In the rows, zero is written as 128.
Known rows:
[131 140 132 123 129 150 132 141 140 133 125 142 147  97 135 136 133 102
 115]: zirim
[139 118 126 116 174 126 149  89 156 115 149  88 119 155 133  70 147 167
 138]: tason
[124 123 143 133 163 100 142 108 150  91 134 110 124 158 148  92 119 191
 154]: plostun
[151 137 105 117 207 155 185 106 203  79 196 146  89 148 154  69  39  83
 169]: roki
[110 116 125 158 149 128 105  91  43 154 102  82  95 157 122 154 175 168
 109]: tuman
[165 162 103 115 138 157 144 154 166 132 237 193 105 135 104 120  99  69
 157]: lapi
[137 108 117 139 177  79 144  86 100 124  56  45 123 164 111  58 157 118
 103]: viran
[121 132 131 120  80 142 110 149 146 135 103 138 139 124 139 184 102 139
 131]: drisam
[108 137 126 143  92 104 134 185 146 139 116 154 113 137 150 146  87  84
 124]: plupu
[139 123 137 128 166 102 143 119 142  93 131 106 125 170 139  79 104 185
 152]: lusok
[127 117 116 143 121  95 108 113  90 160 102 107 136  91 138 132 209 131
  89]: tomim
[ 98 121 125 149 125 106 118 154  85 183  99 116  90 148 137 152 136 106
  71]: stevam
[129 134 123 130 112 138 128 132 120 132 120 141 133  97 116 149 122  91
 116]: skiti
[108 131 127 110 131 165 116 137  73 120 116 118 112 143 100 163  96 101
 133]: muzo
[125 107 114 116 147 112 115 133  82 166  81  88 123 113 110 111 179 119
  66]: nadum
[108 134 134 119 130 161 111 141  81 128 140 126 122 133 119 168 124 137
 135]: skuflam
[148 118  94  81 102 111 107 150 125 117 153 124 113  97 110 108 151 122
 112]: stapim
[166 158 119 116 181 163 165  96 199  87 213 136 111 147 141  73  75 124
 196]: klustu
[101 115 151 158 122 105 115 146  84 165 138 148 120 136 140 169 185 176
  91]: flezu
[ 88 105 121 122 118 102 119 141  94 167 103 113 106 128 136 141 159  98
  69]: stastan
[105 121 154 157 167 185 136 119  94 137 136 140 112 141 134 166 110 151
 127]: deflol
[130 115 135 138 174  86 132 111 139 140  59  68 119 178 136  78 115 147
 110]: goklus
[100 133 125 169  47 119 112  84 135  82 131 129 107 164 120 187 105 137
 182]: seplo
[123 123 126 148 112 146 126 119 114 121 127 154 129 107 109 148 123 105
 122]: ledom
[161 127 108  87 117 125 111 139 134 148 146 131 147  84 120 115 169 131
 106]: beflu
[127 130 149 147 132 103 149 116 175  93  83 103 153 175 141  95  75 146
 173]: kleple
[118 134 139 136  87 135 137 166 132 151  92 156 152 151 113 156  84  70
 125]: skuzis
[106 123 124 168 150 131 110  78  73 161 105  73  92 121 133 153 174 148
  93]: draluklar

Facts:
brepi(teste, draflu); brepi(muzo, getus); brepi(graklase, drisam); brepi(zirim, nizis); brepi(ruzan, zirim); brepi(tuman, ledom)
brepi(skuros, muzo); brepi(drebrus, plosku); brepi(beflu, pleriplo); brepi(getus, viran); brepi(briben, draluklar); brepi(stezutem, stevam)
brepi(roflu, gamik); brepi(klemek, beflu); brepi(lapi, tuman); brepi(skidro, pleskamin); brepi(plofek, goklus); brepi(klago, keni)
brepi(gamik, klago); brepi(zutru, plupu); brepi(plosku, suskas); brepi(graflak, fogru); brepi(lusok, nadum); brepi(viran, stegren)
brepi(sisi, zikis); brepi(dutram, brezo); brepi(skuflam, graflak); brepi(draluklar, rigres); brepi(plupu, stastan); brepi(nizis, deflol)
brepi(pleskamin, grekun); brepi(voful, kivu); brepi(draflu, lapi); brepi(valu, skuros); brepi(floflu, stapim); brepi(kitrul, flezu)
brepi(ledom, klustu); brepi(brisko, stunel); brepi(deflol, sisi); brepi(plostun, skugo); brepi(pleriplo, skidro); brepi(stunel, megra)
brepi(kivu, briben); brepi(tomim, kleple); brepi(skugo, valu); brepi(rigres, ridek); brepi(maflus, broka); brepi(zizegrar, vozo)
brepi(zikis, roflu); brepi(suskas, plostun); brepi(seplo, dutram); brepi(megra, skuflam); brepi(klustu, ruzan); brepi(ridek, riges)
brepi(stastan, stezutem); brepi(siduk, floflu); brepi(traze, lusok); brepi(riges, plofek); brepi(flezu, drebrus); brepi(fogru, skuzis)
brepi(stevam, roki); brepi(drisam, traze); brepi(brezo, gruzi); brepi(gruzi, siduk); brepi(stapim, teste); puver(bodus, stegren)
puver(bodus, traze); puver(bodus, drebrus); puver(bodus, grekun); puver(bodus, skuros); puver(bodus, zikis); puver(bodus, beflu)
puver(bodus, teste); puver(lapi, grakife); puver(lapi, suskas); puver(lapi, plofek); puver(lapi, roflu); puver(lapi, fogru)
puver(lapi, broka); puver(lapi, keni); puver(lapi, skugo); puver(lapi, lusok); puver(lapi, riges); puver(skidro, seplo)
puver(skidro, gruzi); puver(skidro, graklase); puver(skidro, tuman); puver(skidro, valu); puver(skidro, draluklar); puver(skidro, riges)
puver(zutru, kleple); puver(zutru, drisam); puver(zutru, ridek); puver(plosku, gruzi); puver(plosku, skuros); puver(plosku, broka)
puver(plosku, tomim); puver(plosku, klemek); puver(plosku, klustu); puver(plosku, getus); puver(plupu, lugutrol); puver(plupu, grekun)
puver(plupu, siduk); puver(plupu, fogru); puver(plupu, graklase); puver(plupu, keni); puver(plupu, valu); puver(plupu, riges)
puver(pleskamin, vozo); puver(pleskamin, broka); puver(pleskamin, viran); puver(pleskamin, tason); puver(pleskamin, nadum); puver(pleskamin, stunel)
puver(pleskamin, klago); puver(pleriplo, lugutrol); puver(pleriplo, drebrus); puver(pleriplo, kleple); puver(pleriplo, broka); puver(pleriplo, beflu)
puver(pleriplo, lusok); puver(pleriplo, rigres); puver(maflus, zizegrar); puver(skestil, grakife); puver(skestil, floflu); puver(skestil, traze)
puver(skestil, drebrus); puver(skestil, grekun); puver(skestil, siduk); puver(skestil, viran); puver(skestil, stapim); puver(skestil, tason)
puver(skestil, getus); puver(skestil, skuflam); puver(megra, roflu); puver(megra, tason); puver(megra, beflu); puver(megra, dutram)
puver(stastan, vozo); puver(stastan, floflu); puver(stastan, zizegrar); puver(stastan, muzo); puver(stastan, brisko); puver(flezu, suskas)
puver(flezu, plostun); puver(flezu, goklus); puver(flezu, drisam); puver(flezu, skuros); puver(flezu, skugo); puver(flezu, rigres)
puver(stevam, gamik); puver(stevam, siduk); puver(stevam, tuman); puver(stevam, zizegrar); puver(stevam, ridek); puver(stevam, klemek)
puver(stevam, zirim); puver(stevam, klustu); puver(stevam, teste); puver(stevam, draflu); puver(stevam, rigres); puver(skuzis, traze)
puver(skuzis, ridek); puver(skuzis, briben); puver(skuzis, skiti); puver(skuzis, sisi); mirun(teste, d); mirun(muzo, e)
mirun(graklase, a); mirun(bodus, f); mirun(zirim, a); mirun(grakife, a); mirun(ruzan, f); mirun(tuman, g)
mirun(skuros, a); mirun(drebrus, d); mirun(beflu, c); mirun(getus, g); mirun(briben, a); mirun(stezutem, a)
mirun(roflu, b); mirun(vozo, b); mirun(klemek, a); mirun(lapi, a); mirun(skidro, a); mirun(stegren, d)
mirun(grekun, d); mirun(plofek, b); mirun(klago, a); mirun(gamik, d); mirun(zutru, b); mirun(plosku, c)
mirun(graflak, b); mirun(lusok, b); mirun(viran, b); mirun(sisi, g); mirun(skiti, d); mirun(nadum, a)
mirun(goklus, b); mirun(dutram, b); mirun(skuflam, e); mirun(draluklar, g); mirun(plupu, a); mirun(nizis, c)
mirun(pleskamin, b); mirun(roki, b); mirun(voful, b); mirun(draflu, a); mirun(valu, b); mirun(floflu, a)
mirun(kitrul, f); mirun(ledom, f); mirun(brisko, a); mirun(lugutrol, b); mirun(deflol, g); mirun(plostun, b)
mirun(pleriplo, a); mirun(stunel, a); mirun(kivu, a); mirun(tomim, a); mirun(skugo, b); mirun(rigres, a)
mirun(maflus, d); mirun(skestil, b); mirun(zizegrar, a); mirun(kleple, b); mirun(zikis, a); mirun(suskas, b)
mirun(seplo, g); mirun(broka, f); mirun(megra, d); mirun(klustu, b); mirun(ridek, e); mirun(stastan, d)
mirun(siduk, c); mirun(traze, a); mirun(tason, b); mirun(riges, e); mirun(flezu, f); mirun(fogru, a)
mirun(stevam, f); mirun(drisam, d); mirun(brezo, f); mirun(gruzi, c); mirun(stapim, c); mirun(skuzis, d)
mirun(keni, a); duplem(teste, h); duplem(muzo, h); duplem(graklase, m); duplem(bodus, j); duplem(zirim, h)
duplem(grakife, h); duplem(ruzan, m); duplem(tuman, n); duplem(skuros, m); duplem(drebrus, j); duplem(beflu, i)
duplem(getus, h); duplem(briben, k); duplem(stezutem, h); duplem(roflu, j); duplem(vozo, l); duplem(klemek, m)
duplem(lapi, m); duplem(skidro, h); duplem(stegren, k); duplem(grekun, j); duplem(plofek, j); duplem(klago, i)
duplem(gamik, h); duplem(zutru, j); duplem(plosku, k); duplem(graflak, j); duplem(lusok, h); duplem(viran, n)
duplem(sisi, k); duplem(skiti, h); duplem(nadum, n); duplem(goklus, j); duplem(dutram, l); duplem(skuflam, h)
duplem(draluklar, n); duplem(plupu, k); duplem(nizis, k); duplem(pleskamin, l); duplem(roki, m); duplem(voful, l)
duplem(draflu, j); duplem(valu, n); duplem(floflu, m); duplem(kitrul, i); duplem(ledom, h); duplem(brisko, i)
duplem(lugutrol, j); duplem(deflol, h); duplem(plostun, h); duplem(pleriplo, h); duplem(stunel, j); duplem(kivu, h)
duplem(tomim, n); duplem(skugo, l); duplem(rigres, k); duplem(maflus, i); duplem(skestil, h); duplem(zizegrar, h)
duplem(kleple, k); duplem(zikis, j); duplem(suskas, k); duplem(seplo, k); duplem(broka, k); duplem(megra, j)
duplem(klustu, m); duplem(ridek, i); duplem(stastan, j); duplem(siduk, n); duplem(traze, k); duplem(tason, i)
duplem(riges, h); duplem(flezu, j); duplem(fogru, l); duplem(stevam, j); duplem(drisam, k); duplem(brezo, j)
duplem(gruzi, l); duplem(stapim, i); duplem(skuzis, k); duplem(keni, n)

Rows, some named above:
[109 127 131 111 128 163 127 137  87 129 109 122 121 138 101 163  99 115
 138] : muzo
[158 129 108  82 124 119 105 144 128 141 147 132 143  82 125 114 163 135
 113] : beflu
[154 146 111 107 157 209 146 118 153 122 231 184 107 105 117 159  81 109
 144] : ruzan
[122 121 139 148 145  98 161 117 166 137 136 127 129 202 121  72 131 130
 144] : skestil
[123 130 144 142 133 128 126 153 108 178  72 115 165  78 151 121 170 116
  79] : zikis
[127 128 113 110  93 135 101 132 118 127 139 123 121 123 112 153 126 124
 126] : teste
[164 138  88  83  82 121 105 148 168  93 168 166 115 118 114 135 103 109
 152] : gruzi
[164 157 102 111 128 162 146 148 164 126 236 188 103 133 115 116 100  70
 157] : lapi
[114 127 129 109 132 164 122 140  82 120 121 121 117 137 102 163  96  99
 134] : muzo
[154 119  92  80 110 105 107 138 122 124 141 131 119  92 112 113 156 107
 112] : stapim
[124  94 137 150 153  85 146  76 128 123  84 104 127 158 130  96 140 168
 107] : graflak
[141 134 107 116 111 114 143  80 188  52 181 119 104 191 112  83  95 123
 200] : dutram
[122 115 124 134 114 127 131 127 137 126 122 159 127  86 140 136 130 103
 106] : kivu
[104 124 133 144  90 112 102 122 107 148 107 117 145  79 145 150 201 137
 107] : drebrus
[120 132 139 133 100 139 137 175 131 151  86 159 147 149 104 159  82  72
 128] : skuzis
[ 99 105 143 146 157  52 135 124 124 125 111 108  86 169 169  91 156 188
 113] : zutru
[105 137 134 144  82  97 129 177 153 140 111 161 111 139 152 156  91  88
 122] : plupu
[105 121 127 161 163 125 101  97  39 152 108  80 102 145 120 153 179 173
 107] : tuman
[171 165 103  95 149 181 139 135 163  97 201 155 122 100 115 125  77  71
 170] : skuros
[198 130 154 120 133 169 154  83 172  86 163 133 226 183  45  66 132 174
 218] : vozo
[147 147 120  91 135 156 122 157 133 109 173 155 121 116 128 137  85 134
 155] : fogru
[126 117 121 105 118 136 126 112 131 126 173 131 127  89 128 121 171 135
 111] : brisko
[152 122  92  78 105 108 104 137 127 123 149 131 116 104 115 112 155 104
 116] : stapim
[120 150 118 146 114 167 116 129 109 118 125 115 113 111 138 160 119  93
 132] : riges
[116 141 130 135 151 164 119 119  85 114 114  95 109 164 108 150  89 127
 148] : getus
[138 108 121 165 170  78 137  88 115 138  76  69 123 153 135  66 166 157
 112] : valu
[102 125 130 147  84 121 116 124 108 143 102 117 147  77 139 153 183 129
 111] : drebrus
[117 117 121 110 148 132 119 150 114 110 121 157 103 111 150 138  93 121
 106] : stezutem
[142 108  86 109  91  61  93 133  82 123  84 108 124  72 107 117 205 105
  92] : siduk
[120 125 141 121  54  98 132 181 164 143 133 180 158 100 147 145 129 112
 124] : plosku
[106 141 138 112 113 149 117 167 110 105  91 120 135 152 131 174  78 125
 148] : broka
[118 130 114 127 130 138 136 125 103 140 168 145 107  93 123 125 166  99
 109] : maflus
[150 144 131 113 180 131 150 116 169  82 173 129 110 170 148  92  79 173
 186] : skugo
[118 123 151 137 107  99 140 117 184 105 112 111 151 176 158 109 107 187
 159] : suskas
[124 120 156 162 182 109 157 106 148 152  60  85 158 131 163  79 154 161
 112] : roflu
[161 157 100 110 136 162 151 150 170 122 234 187 108 132 109 120  88  61
 162] : lapi
[118 129 109 126 125 133 130 131 113 150 171 144 103  97 122 129 164  89
 114] : maflus
[112  97 112 154  79  93 105  96  86 110  96 124 110 131 100 161 158  97
 112] : brezo
[108 129 127 108 143 154 120 138  83 120 117 117 121 139 104 170 103 116
 134] : muzo
[150 150  93  71 108 164 130 124 162  82 226 161 105 127 100 133  81 101
 178] : floflu
[175 133 149 124  74 154 110 107 126 114 149 152 230 104  45 143 193 186
 173] : zizegrar
[130 124 131 140 108 125 112 143  86 158  61 104 160 112 103 141 156 105
 111] : grekun
[146 123 140 114 156 136 166 128 186 110 190 141 127 205 111  76  95 135
 166] : pleskamin
[119 123 127 152 120 146 133  78 128 136 194 168 113  64 145 148 190 140
 124] : kitrul
[115 115 132 132 102 112 115 153  95 174 109 124 126 129 117 148 166 125
  89] : megra
[132 137 138 132 145 175 135 150 134 178 120 140 155  94 148 152 126 121
 105] : gamik
[110 132 136 124 129 156 116 136  82 132 143 131 120 132 114 165 114 137
 134] : skuflam
[103 120 140 141 132 106 110 157  59 168 108 128 117 152 109 147 151 141
  98] : bodus
[148 122  91  85 111 109 109 150 126 128 149 137 120 101 105 121 154 109
 112] : stapim
[126 113 141 105  99 127 130 169 167 144  97 177 163  84 144 139  91 134
 102] : nizis

The same nodes again, as new rows of numbers:
Known rows:
[127 136 131 148 163 139  34 145 150 150 158 149 119 112 142 131 165 138
 129 118  98 113 157 106 113 239 149 103 143 174]: sisi
[117 118 173 116 160 102 123 110  98 126 168 142 126 136 144 171 122 153
 142 120 120 125 149  89 133  83 119 112 130 145]: brezo
[144 125 151 102 168 127 104  53  96 143 128 122 125 103 151 133 143 149
 133 110  99 119 129 134 131  95 102 102 167 133]: siduk
[136  97 162 129 172 115  96 115  82 127 173 194 120 118 122 127 125 146
 133 135 107 115 106  89 135 102 133 134 148 131]: drebrus
[118 106 148 137 148 132  92 121 131 125 157 136 108 153 128  79 143 162
 121 114 103 118  91 109 135 151 115 123  75 160]: drisam
[ 95 121 104 156 134 107 154 174 123 132 166 138 119 150 125 111 145 132
 129 121 115 118 133 117 136  79 117 143 108 166]: graflak
[ 95 119 113 150 164 117 100 192 133 139 162 154 100 118 142 150 151 123
 129 115 137  95 149 110 118 114 134 140 120 148]: lugutrol
[150 151 111 129 167 136 131 101 126 149 117 145 128  99 107 148 161 141
 126 128 123 130 103 134 133 116  99 129 134 136]: vozo
[165 111 190 104 161 137 137 101 106 140 142 152 112 131 134 144 145 133
 137 132  94 110 104 110 134  96 141 126 163 141]: maflus
[126 123  87 125 166 127  71 169 130 142 122 166 118 125 132 114 122 148
 118 121 125 127 170 139 124 216 157 134 169 124]: muzo
[ 92 119 112 155 133 110 141 168 118 133 164 141 119 138 128 105 148 131
 127 121 117 113 124 113 131  73 124 149 100 167]: goklus
[130 100 147 110 176 135  94  94 107 128 152 189 120 124 112 129 142 161
 128 135 109 119  78 102 135 147 123 124 125 130]: stegren
[ 87 111 114 157 162 120 103 185 131 145 167 155 105 110 137 151 147 126
 130 119 139  99 144 117 120 107 139 146 117 145]: plofek
[107  94 122 113 171 132 113  97 114 130 153 193 125 116 117 123 157 165
 130 144  98 114 101 133 136 133 123 111 137 128]: plosku
[129 120 127 168 147 104 110 153 100 144 158 178 123 102 123 161 164 117
 136 137 123 136 116  79 121  76 115 115 156 170]: roflu
[111  99 170 146 132 112 127 140 121 131 187 154 112 157 128  84 124 151
 131 120 102 106 125 116 136 123 137 131  99 159]: stastan
[108 113 130 174 134 134 110 120 141 136 154 155 113 141 124  72 160 148
 128 110  86 110 126 117 134 154 110 104 127 176]: nizis
[163 128 152 106 164 131 140  96 104 138 121 133 149 101 120 141 149 124
 128 123 103 129 101 136 122 133 134 123 139 146]: tomim
[159 123 147 134 139 130 157 122 147 147 136 103 139 120 126  88 125 117
 123 109 107 126  97 144 128 154 130 133 102 163]: nadum
[105 121 166 147 162 126  98 159 148 134 180 155  98 132 141 155 140 141
 134 124 126  92 147 112 119 139 151 132 116 150]: bodus
[140 106 153 133 140 125 178 136 126 146 144 101 129 133 131  92 128 115
 128 107  96 121 104 136 133 117 151 141 115 161]: brisko
[116 151 106 145 173 133 147 124 141 146 108 139 133 138 105 156 186 115
 128 119 102 102  82  82 131 127 100 106 148 137]: klustu
[141 124 138 126 148 136  63  82 138 149 162  97 142 122 145  76 142 141
 122 114  83 131 101 151 127 158 146 134 119 160]: draluklar
[ 82 120 115 141 158 118 106 197 130 139 171 154  99 126 136 159 159 130
 133 119 136  95 158 122 123 108 141 140 120 149]: zutru
[117 102 102 102 181 125 162 120 118 141 124 133 144 127 110 138 157 128
 125 129 103 133  68  86 130 152 127 105 145 135]: klemek
[145 129 121 111 170 136 134 103 109 140 126 139 125  98 118 151 167 133
 125 133 120 122  75 145 130  80 119 144 125 139]: valu
[102 135  77 142 161 150  72 153 130 135 138 155  97 130 124 151 145 141
 116 124 150 117 172 142 124 164 135 145 144 133]: plostun
[155 118 164 109 170 144 150  93 104 138 148 145 118 121 121 150 134 142
 135 138 106 117  85 114 136  97 142 144 157 137]: kitrul

Rows, some named above:
[144 114 123 109 168 123 101 183 122 151 131 116 109 108 157 116 147 108
 129 112 101 101 136 131 120 150 168 134 149 137] : ridek
[108  91 127 108 170 131 102  96 113 133 155 185 124 115 116 118 159 160
 128 144  95 112 111 132 136 135 120 114 148 130] : plosku
[135 128 140 121 173 144  89 128 149 146 123 120 123 102 131 135 152 129
 117 106 128 114 128 149 115 194 139 120 101 140] : fogru
[109 122 101 134 170 145  21 118 136 140 164 149 124 122 139 123 120 155
 117 117 119 130 166 135 123 228 159 136 165 132] : getus
[145 154 160 139 178 137  40 104 153 149 135 111 135 114 156 133 145 126
 128  95  87  81 152 138 111 195 146 124 160 144] : tuman
[166 103 186 105 162 137 135  98 104 138 146 147 111 129 135 137 142 144
 137 129  96 108 101 112 134  99 139 122 164 135] : maflus
[143 149 110 131 167 135 132  94 127 147 122 137 131 106 108 152 163 141
 127 125 125 139  95 136 136 115 100 130 138 139] : vozo
[130 146 119 147 138 141 147 106 161 148 132 112 122 146 112 109 163 143
 120 121 126 127 116 167 138 119 113 134  85 160] : pleskamin
[129 122 126 153 138 126 160 140 143 154 143 100 112 137 136 109 149 110
 127 111 116 119  96 127 138  73 125 152 116 158] : tason
[ 91 116  87 148 151 125 122 141 131 137 155 130 121 140 116  96 162 144
 119 119 120 124  89 124 140 112 114 144  68 161] : suskas
[109 110 128 173 140 138  90 123 148 140 154 152 116 143 128  71 159 147
 126 115  85 105 124 120 131 164 105 103 126 171] : nizis
[108 122 125 173 140 138  89 118 138 140 150 152 116 141 127  77 157 139
 129 114  86 105 129 119 130 147 107 105 124 176] : nizis
[108 119 131 100 182  99  67  76 105 143 157 129 157 123 146 149 140 161
 134 118  97 146 137 112 128 162 118  96 127 144] : seplo
[109 116 142 112 170 107 146 102 157 146 109 129 158 156 111 157 162 114
 129 127  94 102  96 100 123 151 117  93 131 126] : lapi
[129  96 143 150 143 142 138 115 123 142 155 119 106 121 150  76 139 129
 127 110  91 113 104 127 132  90 131 132 140 156] : beflu
[134 123 136 161 137 123 169 144 138 151 140 105 116 135 133 104 143 114
 129 115 112 122  99 130 136  69 121 151 115 161] : tason
[119 132 159 149 136 134  76  90 122 119 132 133 124 180 137 101 107 160
 118 101 113 123 171 118 138 146 103 119 131 147] : teste
[120 111 156 141 143 122 144  96 134 147 149 102 121 141 160  78 126 133
 132  98  89 104 136 136 137  84 116 120 151 152] : stapim
[138 153 117 112 159 121 130  81 120 144 118 111 135 114 130 176 151 146
 130 120 128 150 136 134 133  97  88 107 122 137] : dutram
[115 129 100 129 170 123 119 128 107 139 136 160 129 113 111 160 175 142
 129 131 119 126 108 109 135 106 105 130 113 145] : kleple
[112 122 101 136 173 143  25 116 134 141 163 148 122 124 139 124 122 152
 116 121 118 128 169 133 122 229 159 135 168 129] : getus
[117 116 129  93 175 105  56  78 107 144 155 128 159 124 149 151 140 157
 133 118  88 146 130 107 128 164 115  93 128 145] : seplo
[130 150 118 168 153 147  18 130 149 148 146 155 120 129 140 135 140 141
 122 117 107 126 191 124 117 239 149 106 191 157] : deflol
[144 107 147 127 140 126 176 137 131 145 145 100 137 140 133  88 120 114
 128 111  94 129 111 130 132 117 149 143 120 166] : brisko
[105 119 132 177 141 136 101 119 145 143 156 152 115 140 125  70 156 139
 128 111  88 104 128 119 132 149 102 103 127 174] : nizis
[116 125  88 111 170 134 158 124 139 149 126 135 122 131 104 155 184 139
 129 135 113 124  73 101 136 111 112 115 133 127] : roki
[111 133 123 130 164 143  95 155 132 139 126 156 117 137 126 143 123 132
 117 112 132 125 186 135 121 207 149 120 145 137] : stezutem
[170 112 169 127 150 125 151 126 109 154 135 138 133  95 129 148 146 100
 135 132 101 146 118 100 124 125 136 108 171 171] : klago

